Below is a small trained network, with its code and all its weights. Each question gives an input and a class and asks what happens when units are switched off, that is, made to give their printed mean instead of their output.

import numpy as np


def w(rows, s, z=0):
    codes = np.array(rows[::2]) - 128.0
    scale = np.full(codes.shape[1], s)
    scale[-1] = z or s
    return codes * scale


def f(y):
    return y / 2 * (1 + np.tanh(0.7978845608 * (y + 0.044715 * y**3)))


def log_softmax(a):
    a = a - a.max(-1, keepdims=True)
    return a - np.log(np.exp(a).sum(-1, keepdims=True))


def net(x, mask):
    res = np.array(x, float).reshape(1, 3) / 4 @ E
    y = f(res @ A[0][:, :-1].T + A[0][:, -1])
    res = res + np.where(mask, y, B[0][:, -1]) @ B[0][:, :-1]
    return log_softmax(res[-1] @ U[:, :-1].T + U[:, -1])


A, B = {}, {}
E = w([
[237,162,103,95,170,177,254],'x0',
[84,224,163,105,212,175,99],'x1',
[29,129,171,106,131,15,209],'x2',
],0.0099)
A[0] = w([
[74,144,157,63,148,109,186,157],'N1',
[250,152,37,221,120,239,26,123],'N2',
[102,248,170,90,202,254,30,100],'N3',
[172,167,134,29,128,105,251,135],'N4',
[239,36,44,221,36,77,109,74],'N5',
[193,157,84,143,181,159,203,4],'N6',
[63,89,185,143,105,110,21,135],'N7',
],0.0088,0.004)
B[0] = w([
[134,40,130,182,155,89,169,182],'N1',
[20,126,245,120,156,115,131,250],'N2',
[126,163,79,162,169,89,217,234],'N3',
[69,188,149,70,160,38,49,208],'N4',
[115,150,36,167,245,93,114,199],'N5',
[138,181,105,103,65,71,88,181],'N6',
[154,229,149,84,117,80,118,222],'N7',
],0.011,0.014)
U = w([
[147,233,159,84,126,90,27,103],'0',
[66,89,177,156,159,81,134,225],'1',
[154,142,82,197,221,91,171,115],'2',
[166,117,182,121,185,106,100,228],'3',
[233,57,164,139,62,173,115,2],'4',
[212,38,161,129,48,210,120,2],'5',
[215,43,149,150,64,180,107,2],'6',
[215,2,168,123,104,174,150,2],'7',
],0.0097,0.0045)

Each question gives the input, the list of numbers given to net, and the class t.
The units are the neurons (one row each of A and B). Each row of codes is followed by its name. A weight is (code - 128) times the scale printed after its matrix; where a second scale follows, it is the last column's (A, B and U).
mask holds one flag per neuron, in row order. A switched-off neuron (its flag False) gives its mean, the last column of its row in B, instead of its output. The means were averaged over made-up inputs and are rounded, as every weight is.
A unit's drop is (log p(t) with every unit on - log p(t) with that unit switched off) / (log p(t) with every unit on - log p(t) with every unit switched off).
The circuit of an input: a set's keep is (log p(t) with only the set's units on - log p(t) with every unit switched off) / (log p(t) with every unit on - log p(t) with every unit switched off). Starting from all 7 units, units are removed one at a time, each time the one whose removal leaves the highest keep (on an exact tie, the one counted first), for as long as the keep stays at least 0.8.
units of the circuit, in order: the units of the circuit, biggest drop first
most important unit: the unit with the biggest drop
k most important neurons: the k neurons with the biggest drops, biggest first
drop of u: that unit's drop, to one decimal
input [-5,-7,5], class 2: most important unit	N5
input [-1,8,7], class 2: units of the circuit, in order	N2; N3
input [0,1,2], class 3: 2 most important neurons	N2; N3
input [-7,-6,6], class 0: 3 most important neurons	N7; N3; N2
input [-6,-8,1], class 2: 4 most important neurons	N5; N4; N2; N6
input [-8,-7,1], class 0: 2 most important neurons	N7; N3
input [-3,-2,2], class 3: units of the circuit, in order	N4; N2; N3
input [1,4,-4], class 1: 3 most important neurons	N2; N5; N7
input [2,-1,-1], class 3: 2 most important neurons	N7; N3
input [8,8,4], class 0: 3 most important neurons	N4; N6; N5
input [1,-1,2], class 3: units of the circuit, in order	N2; N3; N5; N7
input [0,6,-6], class 1: 2 most important neurons	N2; N5
input [4,8,6], class 2: 3 most important neurons	N2; N1; N3
input [-5,-5,4], class 0: units of the circuit, in order	N7
input [-7,5,5], class 0: 3 most important neurons	N7; N2; N5
input [2,-5,2], class 2: 3 most important neurons	N2; N5; N7
input [0,-4,2], class 2: 3 most important neurons	N2; N5; N4
input [1,-1,-1], class 3: 2 most important neurons	N3; N7
input [3,6,-8], class 1: 2 most important neurons	N2; N5
input [7,-1,5], class 0: most important unit	N4
input [0,0,-1], class 3: drop of N4	0.2
input [4,-1,-7], class 1: drop of N2	1.5
input [2,4,-4], class 1: drop of N6	0.0
input [-1,7,4], class 2: drop of N2	0.4
